Here is a tiny trained network, its code and every weight. The questions are about switching its units off for an input and a class, where a switched-off unit gives its printed mean instead of its output.

import numpy as np


def w(rows, s, z=0):
    codes = np.array(rows[::2]) - 128.0
    scale = np.full(codes.shape[1], s)
    scale[-1] = z or s
    return codes * scale


def f(y):
    return y / 2 * (1 + np.tanh(0.7978845608 * (y + 0.044715 * y**3)))


def log_softmax(a):
    a = a - a.max(-1, keepdims=True)
    return a - np.log(np.exp(a).sum(-1, keepdims=True))


def net(x, mask):
    res = np.array(x, float).reshape(1, 6) / 4 @ E
    y = f(res @ A[0][:, :-1].T + A[0][:, -1])
    res = res + np.where(mask, y, B[0][:, -1]) @ B[0][:, :-1]
    return log_softmax(res[-1] @ U[:, :-1].T + U[:, -1])


A, B = {}, {}
E = w([
[28,187,92,169,107],'x0',
[226,110,2,170,135],'x1',
[115,165,90,33,140],'x2',
[147,128,205,58,195],'x3',
[204,226,170,156,60],'x4',
[101,182,74,171,232],'x5',
],0.011)
A[0] = w([
[133,234,139,147,150,182],'N1',
[126,190,112,13,108,248],'N2',
[105,190,173,171,151,120],'N3',
[93,2,204,32,144,202],'N4',
[64,128,193,92,136,98],'N5',
[184,124,195,150,73,185],'N6',
],0.0081,0.0018)
B[0] = w([
[138,216,146,168,213,179],'N1',
[179,189,73,7,154,196],'N2',
[60,203,227,194,166,167],'N3',
[110,92,133,74,103,248],'N4',
[78,148,146,113,134,199],'N5',
[183,130,254,182,56,187],'N6',
],0.0094,0.012)
U = w([
[181,138,208,161,168,133],'0',
[196,104,97,92,203,122],'1',
[180,84,169,137,9,171],'2',
[114,59,16,147,136,254],'3',
[64,131,161,16,108,58],'4',
[139,219,101,65,104,125],'5',
[157,143,143,147,103,25],'6',
[29,187,148,177,139,137],'7',
],0.013,0.0066)

Each question gives the input, the list of numbers given to net, and the class t.
The units are the neurons (one row each of A and B). Each row of codes is followed by its name. A weight is (code - 128) times the scale printed after its matrix; where a second scale follows, it is the last column's (A, B and U).
mask holds one flag per neuron, in row order. A switched-off neuron (its flag False) gives its mean, the last column of its row in B, instead of its output. The means were averaged over made-up inputs and are rounded, as every weight is.
A unit's drop is (log p(t) with every unit on - log p(t) with that unit switched off) / (log p(t) with every unit on - log p(t) with every unit switched off).
The circuit of an input: a set's keep is (log p(t) with only the set's units on - log p(t) with every unit switched off) / (log p(t) with every unit on - log p(t) with every unit switched off). Starting from all 6 units, units are removed one at a time, each time the one whose removal leaves the highest keep (on an exact tie, the one counted first), for as long as the keep stays at least 0.8.
circuit, biggest first: the units of the circuit, biggest drop first
most important unit: the unit with the biggest drop
top k neurons: the k neurons with the biggest drops, biggest first
drop when u is switched off: that unit's drop, to one decimal
input [6,-2,7,-7,-8,7], class 3: top 2 neurons : (N3 N6)
input [5,5,-4,7,-5,-3], class 3: most important unit : N6
input [2,-2,2,-4,6,1], class 7: top 2 neurons : (N3 N1)
input [4,5,-2,-4,2,0], class 3: circuit, biggest first : (N6 N3)
input [-8,-5,-1,-6,0,3], class 2: circuit, biggest first : (N1 N2)
input [1,0,-7,4,-4,-4], class 2: circuit, biggest first : (N2 N1)
input [-1,5,-3,4,4,-1], class 2: circuit, biggest first : (N3 N6)
input [0,-2,-1,-2,-6,0], class 3: top 3 neurons : (N6 N3 N2)
input [-1,3,-5,5,-6,0], class 3: circuit, biggest first : (N6 N2 N1)
input [-3,-4,8,6,7,0], class 5: top 2 neurons : (N2 N1)
input [-5,-1,-2,-6,-4,0], class 3: drop when N6 is switched off : 0.8
input [-2,6,3,-4,-1,-4], class 3: drop when N6 is switched off : 0.8
input [7,4,2,-3,-2,-2], class 3: drop when N3 is switched off : 0.1
